Below are the code and all the weights of a small trained network. Each question names an input and a class and asks about switching units off, where a switched-off unit gives its printed mean instead of its output.

import numpy as np


def w(rows, s, z=0):
    codes = np.array(rows[::2]) - 128.0
    scale = np.full(codes.shape[1], s)
    scale[-1] = z or s
    return codes * scale


def f(y):
    return np.maximum(y, 0)


def log_softmax(a):
    a = a - a.max(-1, keepdims=True)
    return a - np.log(np.exp(a).sum(-1, keepdims=True))


def net(x, mask):
    res = np.array(x, float).reshape(1, 5) / 4 @ E
    y = f(res @ A[0][:, :-1].T + A[0][:, -1])
    res = res + np.where(mask, y, B[0][:, -1]) @ B[0][:, :-1]
    return log_softmax(res[-1] @ U[:, :-1].T + U[:, -1])


A, B = {}, {}
E = w([
[195,43,212],'x0',
[73,196,254],'x1',
[100,105,123],'x2',
[16,174,41],'x3',
[81,85,123],'x4',
],0.0078)
A[0] = w([
[150,88,69,252],'N0',
[200,38,137,143],'N1',
[53,120,156,81],'N2',
[124,219,158,20],'N3',
[130,71,77,190],'N4',
[170,94,55,215],'N5',
[79,186,249,214],'N6',
[107,74,224,137],'N7',
[112,50,53,193],'N8',
[134,24,112,240],'N9',
[66,220,173,142],'N10',
[197,168,96,197],'N11',
[85,98,47,117],'N12',
[89,190,198,186],'N13',
[183,98,127,51],'N14',
[85,161,207,177],'N15',
[108,126,135,4],'N16',
[131,152,64,196],'N17',
],0.012,0.0049)
B[0] = w([
[168,187,201,208],'N0',
[189,116,158,230],'N1',
[88,94,57,160],'N2',
[66,84,75,158],'N3',
[161,216,197,188],'N4',
[220,217,170,208],'N5',
[98,2,100,249],'N6',
[171,60,84,217],'N7',
[103,206,172,208],'N8',
[190,171,242,218],'N9',
[74,96,99,210],'N10',
[104,190,222,179],'N11',
[109,187,79,193],'N12',
[79,59,93,208],'N13',
[162,67,171,165],'N14',
[93,37,67,205],'N15',
[131,112,55,128],'N16',
[149,178,108,193],'N17',
],0.0081,0.011)
U = w([
[166,211,167,253],'0',
[74,59,160,238],'1',
[184,142,205,3],'2',
[162,38,132,46],'3',
[127,252,96,3],'4',
[61,119,68,39],'5',
],0.012,0.0049)

Each question gives the input, the list of numbers given to net, and the class t.
The units are the neurons (one row each of A and B). Each row of codes is followed by its name. A weight is (code - 128) times the scale printed after its matrix; where a second scale follows, it is the last column's (A, B and U).
mask holds one flag per neuron, in row order. A switched-off neuron (its flag False) gives its mean, the last column of its row in B, instead of its output. The means were averaged over made-up inputs and are rounded, as every weight is.
A unit's drop is (log p(t) with every unit on - log p(t) with that unit switched off) / (log p(t) with every unit on - log p(t) with every unit switched off).
The circuit of an input: a set's keep is (log p(t) with only the set's units on - log p(t) with every unit switched off) / (log p(t) with every unit on - log p(t) with every unit switched off). Starting from the 12 units with the biggest drops (on a tie, the unit counted first), units are removed one at a time, each time the one whose removal leaves the highest keep (on an exact tie, the one counted first), for as long as the keep stays at least 0.8.
circuit, biggest first: the units of the circuit, biggest drop first
most important unit: the unit with the biggest drop
k most important neurons: the k neurons with the biggest drops, biggest first
drop of u: that unit's drop, to one decimal
input [-4,4,8,1,6], class 5: circuit, biggest first	(N9 N2 N1)
input [0,-3,-1,3,3], class 4: circuit, biggest first	(N12 N6)
input [1,6,8,-3,-3], class 3: most important unit	N7
input [-1,6,6,6,8], class 5: 2 most important neurons	(N2 N9)
input [6,0,-2,6,5], class 0: circuit, biggest first	(N6 N13)
input [4,3,3,-1,4], class 3: circuit, biggest first	(N7 N8)
input [-4,-1,-7,1,-5], class 4: 3 most important neurons	(N9 N1 N6)
input [-7,0,6,3,3], class 4: circuit, biggest first	(N6 N12)
input [3,-8,-6,-6,-2], class 2: 2 most important neurons	(N14 N1)
input [8,-3,8,4,-5], class 0: drop of N6	0.2
input [3,-7,-7,8,-1], class 0: drop of N1	-0.1
input [8,4,-2,1,-6], class 1: drop of N5	0.3
input [-1,0,8,2,2], class 4: drop of N6	0.2
input [-8,3,7,-3,-4], class 1: most important neuron	(N12)
